Below are the code and all the weights of a small trained network. Each question names an input and a target symbol and asks about switching units off, where a switched-off unit gives its printed mean instead of its output.

import numpy as np


def w(rows, s, z=0):
    codes = np.array(rows[::2]) - 128.0
    scale = np.full(codes.shape[1], s)
    scale[-1] = z or s
    return codes * scale


def f(y):
    return np.maximum(y, 0)


def softmax(a):
    e = np.exp(a - a.max(-1, keepdims=True))
    return e / e.sum(-1, keepdims=True)


def log_softmax(a):
    a = a - a.max(-1, keepdims=True)
    return a - np.log(np.exp(a).sum(-1, keepdims=True))


def net(x, mask):
    ids = ['ΠΨΩαεηθλσφ'.index(c) for c in x.split()]
    T = len(ids)
    res = E[ids] + P[:T]
    u = 0
    for l in range(2):
        q, k, v = (res @ M[l].T for M in (Q, K, V))
        z = softmax(np.where(np.tri(T) > 0, q @ k.T / 4**0.5, -1e9)) @ v
        res = res + np.where(mask[u], z, O[l][:, -1]) @ O[l][:, :-1]
        u += 1
        y = f(res @ A[l][:, :-1].T + A[l][:, -1])
        res = res + np.where(mask[u : u + 8], y, B[l][:, -1]) @ B[l][:, :-1]
        u += 8
    return log_softmax(res[-1] @ U[:, :-1].T + U[:, -1])


Q, K, V, O, A, B = {}, {}, {}, {}, {}, {}
E = w([
[156,128,104],'Π',
[143,140,127],'Ψ',
[159,144,122],'Ω',
[86,161,88],'α',
[159,145,122],'ε',
[166,99,111],'η',
[179,128,116],'θ',
[9,6,209],'λ',
[225,82,210],'σ',
[211,146,221],'φ',
],0.017)
P = w([
[129,90,38],'0',
[203,165,111],'1',
[139,30,106],'2',
[200,192,155],'3',
[142,13,127],'4',
[203,210,182],'5',
[139,7,151],'6',
[206,223,212],'7',
[137,6,175],'8',
[208,231,229],'9',
[124,1,187],'10',
[212,240,228],'11',
],0.0085)
Q[0] = w([
[94,146,130],'L0H1',
[137,111,78],'L0H1',
[147,220,125],'L0H1',
[163,249,146],'L0H1',
],0.017)
K[0] = w([
[150,103,139],'L0H1',
[113,76,96],'L0H1',
[137,68,197],'L0H1',
[134,120,248],'L0H1',
],0.017)
V[0] = w([
[146,182,115],'L0H1',
[149,72,136],'L0H1',
[255,149,203],'L0H1',
[63,49,166],'L0H1',
],0.009)
O[0] = w([
[85,152,131,127],'L0H1',
[178,91,94,181],'L0H1',
[156,62,2,250],'L0H1',
[138,75,195,73],'L0H1',
],0.0083,0.0023)
A[0] = w([
[149,160,100,92],'L0N1',
[80,160,102,252],'L0N2',
[250,155,185,120],'L0N3',
[120,2,141,115],'L0N4',
[149,105,141,56],'L0N5',
[152,84,120,236],'L0N6',
[170,115,140,38],'L0N7',
[172,44,79,149],'L0N8',
],0.013,0.0032)
B[0] = w([
[137,87,67,174],'L0N1',
[254,40,253,176],'L0N2',
[5,80,78,249],'L0N3',
[254,208,156,192],'L0N4',
[145,56,167,146],'L0N5',
[78,175,215,208],'L0N6',
[89,62,66,159],'L0N7',
[28,98,191,255],'L0N8',
],0.0053,0.0087)
Q[1] = w([
[94,121,90],'L1H1',
[168,106,100],'L1H1',
[41,65,129],'L1H1',
[155,119,253],'L1H1',
],0.013)
K[1] = w([
[30,51,163],'L1H1',
[90,142,95],'L1H1',
[152,57,157],'L1H1',
[191,253,192],'L1H1',
],0.011)
V[1] = w([
[40,146,167],'L1H1',
[153,87,227],'L1H1',
[237,255,125],'L1H1',
[24,97,172],'L1H1',
],0.0094)
O[1] = w([
[91,161,134,158],'L1H1',
[172,186,209,255],'L1H1',
[74,173,96,18],'L1H1',
[123,141,245,202],'L1H1',
],0.011,0.0057)
A[1] = w([
[33,123,2,142],'L1N1',
[160,164,92,125],'L1N2',
[227,125,205,239],'L1N3',
[191,205,84,183],'L1N4',
[191,183,179,1],'L1N5',
[233,92,102,79],'L1N6',
[12,94,167,108],'L1N7',
[67,116,178,141],'L1N8',
],0.0085,0.0038)
B[1] = w([
[107,185,69,153],'L1N1',
[246,125,137,133],'L1N2',
[83,153,77,251],'L1N3',
[234,95,153,139],'L1N4',
[141,39,40,183],'L1N5',
[117,163,254,154],'L1N6',
[148,240,114,158],'L1N7',
[126,143,75,179],'L1N8',
],0.0081,0.016)
U = w([
[38,125,85,88],'Π',
[111,143,136,143],'Ψ',
[119,145,123,125],'Ω',
[91,217,180,155],'α',
[128,155,113,81],'ε',
[146,126,219,60],'η',
[81,81,141,255],'θ',
[253,201,181,24],'λ',
[151,146,136,94],'σ',
[112,137,138,98],'φ',
],0.012,0.0046)

Each question gives the input, a string of symbols that net reads in full, and the target symbol t.
The units are the heads (4 rows each of Q, K, V and O) and the neurons (one row each of A and B). Each row of codes is followed by its name. A weight is (code - 128) times the scale printed after its matrix; where a second scale follows, it is the last column's (O, A, B and U).
mask holds one flag per unit, layer by layer, with each layer's heads first. A switched-off unit (its flag False) gives its mean, the last column of its rows in O or B, instead of its output. The means were averaged over made-up inputs and are rounded, as every weight is.
A unit's drop is (log p(t) with every unit on - log p(t) with that unit switched off) / (log p(t) with every unit on - log p(t) with every unit switched off).
The circuit of an input: a set's keep is (log p(t) with only the set's units on - log p(t) with every unit switched off) / (log p(t) with every unit on - log p(t) with every unit switched off). Starting from the 12 units with the biggest drops (on a tie, the unit counted first), units are removed one at a time, each time the one whose removal leaves the highest keep (on an exact tie, the one counted first), for as long as the keep stays at least 0.8.
circuit, biggest first: the units of the circuit, biggest drop first
unit that matters most: the unit with the biggest drop
k most important neurons: the k neurons with the biggest drops, biggest first
k most important neurons of layer l: the k neurons of layer l with the biggest drops, biggest first
input α α α σ σ Π Ψ θ Ω α θ, target α: circuit, biggest first	[L0H1, L0N3, L1H1]
input α α θ φ θ α θ σ Ψ α φ Π, target θ: circuit, biggest first	[L0N8, L0H1]
input α φ θ α θ Ω θ α ε, target α: circuit, biggest first	[L0H1, L1H1]
input α α α θ Ψ α σ, target α: circuit, biggest first	[L0H1, L0N3, L1N7]
input φ α α Π, target θ: circuit, biggest first	[L0N8, L0H1, L1H1]
input α Π α θ Π Π φ, target α: 3 most important neurons	[L0N3, L1N7, L1N5]
input Ψ σ α η, target η: circuit, biggest first	[L0N8, L1H1, L0H1, L0N3]
input φ θ ε α α ε, target θ: circuit, biggest first	[L0N8, L0H1, L1H1]
input θ α α α Ψ α θ θ, target Π: circuit, biggest first	[L0N3, L1H1]
input θ α α α α α, target λ: most important neuron of layer 1	[L1N4]
input λ σ ε θ α Ω, target η: circuit, biggest first	[L1H1, L0N8, L0N3, L0H1]
input θ α α α α Ω λ α η θ α ε, target α: circuit, biggest first	[L0N3, L0H1, L1N7]
input ε α α α θ α λ σ, target η: circuit, biggest first	[L0H1, L1H1, L0N8]
input φ α α α α σ α α θ θ, target η: 3 most important neurons	[L0N8, L0N3, L1N6]
input λ Ψ α λ α α Ω α ε, target λ: most important neuron	[L0N4]
input θ α Π λ α α Ω φ α Ψ, target θ: circuit, biggest first	[L0N8, L0H1, L1H1]
input α φ φ Ω Ψ σ, target η: 4 most important neurons of layer 0	[L0N8, L0N7, L0N3, L0N5]
input α η α Π α Ψ ε η α α Ψ, target α: circuit, biggest first	[L0H1, L1N7]
input η σ α σ α Ω Ω α, target η: 4 most important neurons	[L0N8, L0N3, L1N6, L0N7]
input α Π η α θ Ω θ α θ, target α: circuit, biggest first	[L0H1, L1H1]
input α α σ θ, target η: 2 most important neurons	[L0N8, L1N6]
input α α Ψ φ φ, target α: 3 most important neurons	[L0N3, L1N5, L1N7]
input Ω θ θ α, target λ: 3 most important neurons	[L0N3, L0N8, L1N3]
input λ θ θ, target λ: unit that matters most	L0N4
input Ψ α α σ ε α Ω α α ε, target η: 4 most important neurons	[L0N8, L0N3, L0N7, L1N6]
input φ α α α, target θ: 2 most important neurons	[L0N8, L0N4]
input φ α α η, target θ: unit that matters most	L0N8
input α σ α η Ψ ε, target η: 4 most important neurons	[L0N8, L0N3, L1N6, L0N7]
